Below is a small trained network, with its code and all its weights. Each question gives an input and a class and asks what happens when units are switched off, that is, made to give their printed mean instead of their output.

import numpy as np


def w(rows, s, z=0):
    codes = np.array(rows[::2]) - 128.0
    scale = np.full(codes.shape[1], s)
    scale[-1] = z or s
    return codes * scale


def f(y):
    return y / 2 * (1 + np.tanh(0.7978845608 * (y + 0.044715 * y**3)))


def log_softmax(a):
    a = a - a.max(-1, keepdims=True)
    return a - np.log(np.exp(a).sum(-1, keepdims=True))


def net(x, mask):
    res = np.array(x, float).reshape(1, 6) / 4 @ E
    y = f(res @ A[0][:, :-1].T + A[0][:, -1])
    res = res + np.where(mask, y, B[0][:, -1]) @ B[0][:, :-1]
    return log_softmax(res[-1] @ U[:, :-1].T + U[:, -1])


A, B = {}, {}
E = w([
[123,132,130,121,128,127,132,127],'x0',
[160,132,115,167,243,213,110,145],'x1',
[204,74,118,98,151,64,180,149],'x2',
[71,122,192,166,159,126,153,246],'x3',
[128,119,126,133,128,132,123,124],'x4',
[144,123,71,60,109,159,88,213],'x5',
],0.011)
A[0] = w([
[95,116,122,137,59,104,115,137,8],'n1',
[187,46,124,129,121,79,197,171,167],'n2',
[73,167,86,144,102,160,71,86,47],'n3',
[146,167,73,168,216,191,123,136,11],'n4',
[76,156,134,155,98,164,99,132,52],'n5',
[245,80,68,103,137,110,214,99,111],'n6',
[98,121,122,128,66,107,141,132,13],'n7',
[115,105,101,52,84,195,51,176,22],'n8',
[81,119,161,188,125,158,192,47,128],'n9',
[53,128,136,191,158,72,170,240,4],'n10',
],0.011,0.0037)
B[0] = w([
[56,67,137,50,137,110,181,101,160],'n1',
[99,141,189,192,175,140,128,143,221],'n2',
[121,119,251,162,91,185,69,156,198],'n3',
[70,51,129,77,125,40,152,74,231],'n4',
[91,144,201,161,175,112,108,181,168],'n5',
[133,125,175,160,121,167,90,139,250],'n6',
[83,91,127,59,145,97,148,77,157],'n7',
[185,107,94,170,121,141,218,205,203],'n8',
[191,139,106,143,73,117,229,192,217],'n9',
[129,108,86,187,57,191,90,58,216],'n10',
],0.011)
U = w([
[97,132,228,145,119,120,114,152,58],'0',
[198,105,83,139,65,81,245,185,87],'1',
[67,12,117,58,125,46,166,55,95],'2',
[133,134,106,118,88,123,156,101,247],'3',
[174,86,79,139,2,166,53,31,99],'4',
[130,134,115,130,86,80,136,131,229],'5',
[103,216,54,113,128,78,87,117,100],'6',
],0.0082,0.013)

Each question gives the input, the list of numbers given to net, and the class t.
The units are the neurons (one row each of A and B). Each row of codes is followed by its name. A weight is (code - 128) times the scale printed after its matrix; where a second scale follows, it is the last column's (A, B and U).
mask holds one flag per neuron, in row order. A switched-off neuron (its flag False) gives its mean, the last column of its row in B, instead of its output. The means were averaged over made-up inputs and are rounded, as every weight is.
A unit's drop is (log p(t) with every unit on - log p(t) with that unit switched off) / (log p(t) with every unit on - log p(t) with every unit switched off).
The circuit of an input: a set's keep is (log p(t) with only the set's units on - log p(t) with every unit switched off) / (log p(t) with every unit on - log p(t) with every unit switched off). Starting from all 10 units, units are removed one at a time, each time the one whose removal leaves the highest keep (on an exact tie, the one counted first), for as long as the keep stays at least 0.8.
units of the circuit, in order: the units of the circuit, biggest drop first
unit that matters most: the unit with the biggest drop
k most important neurons: the k neurons with the biggest drops, biggest first
drop when u is switched off: that unit's drop, to one decimal
input [4,5,1,0,3,0], class 2: units of the circuit, in order	n4, n9
input [-8,6,-6,6,-3,4], class 3: unit that matters most	n10
input [4,7,-8,-4,-3,2], class 0: 2 most important neurons	n3, n5
input [0,5,5,8,0,-7], class 4: 2 most important neurons	n10, n8
input [5,8,4,-4,0,-6], class 2: 2 most important neurons	n4, n8
input [-6,1,-4,5,2,-2], class 3: units of the circuit, in order	n6, n10
input [-4,-1,8,-7,3,-6], class 0: 2 most important neurons	n6, n2
input [-2,-1,8,-4,1,3], class 0: 2 most important neurons	n2, n6
input [-4,-2,-8,-8,2,-5], class 0: units of the circuit, in order	n3, n5
input [6,6,-8,-7,-3,-6], class 0: 4 most important neurons	n3, n5, n10, n8
input [4,-7,7,-6,0,3], class 0: units of the circuit, in order	n6, n2
input [3,-6,1,6,5,0], class 2: 3 most important neurons	n1, n7, n6
input [-6,4,-6,-4,2,-1], class 0: 2 most important neurons	n3, n10
input [3,8,-2,0,8,-5], class 2: 2 most important neurons	n4, n8
input [7,7,3,8,1,-8], class 1: 3 most important neurons	n9, n6, n3
input [-1,-1,3,4,1,-6], class 1: most important neuron	n9
input [7,-8,2,-1,3,4], class 2: 3 most important neurons	n1, n7, n9
input [3,8,-7,-3,2,2], class 2: 3 most important neurons	n4, n6, n2
input [-1,-7,8,-3,0,4], class 0: units of the circuit, in order	n2, n6
input [0,8,8,-2,8,-2], class 0: units of the circuit, in order	n6
input [-8,-8,-5,7,-6,-8], class 1: drop when n4 is switched off	0.4
input [-3,6,-7,-3,-1,-1], class 0: drop when n3 is switched off	2.2
input [-8,-2,-7,-5,7,-8], class 1: drop when n9 is switched off	1.8
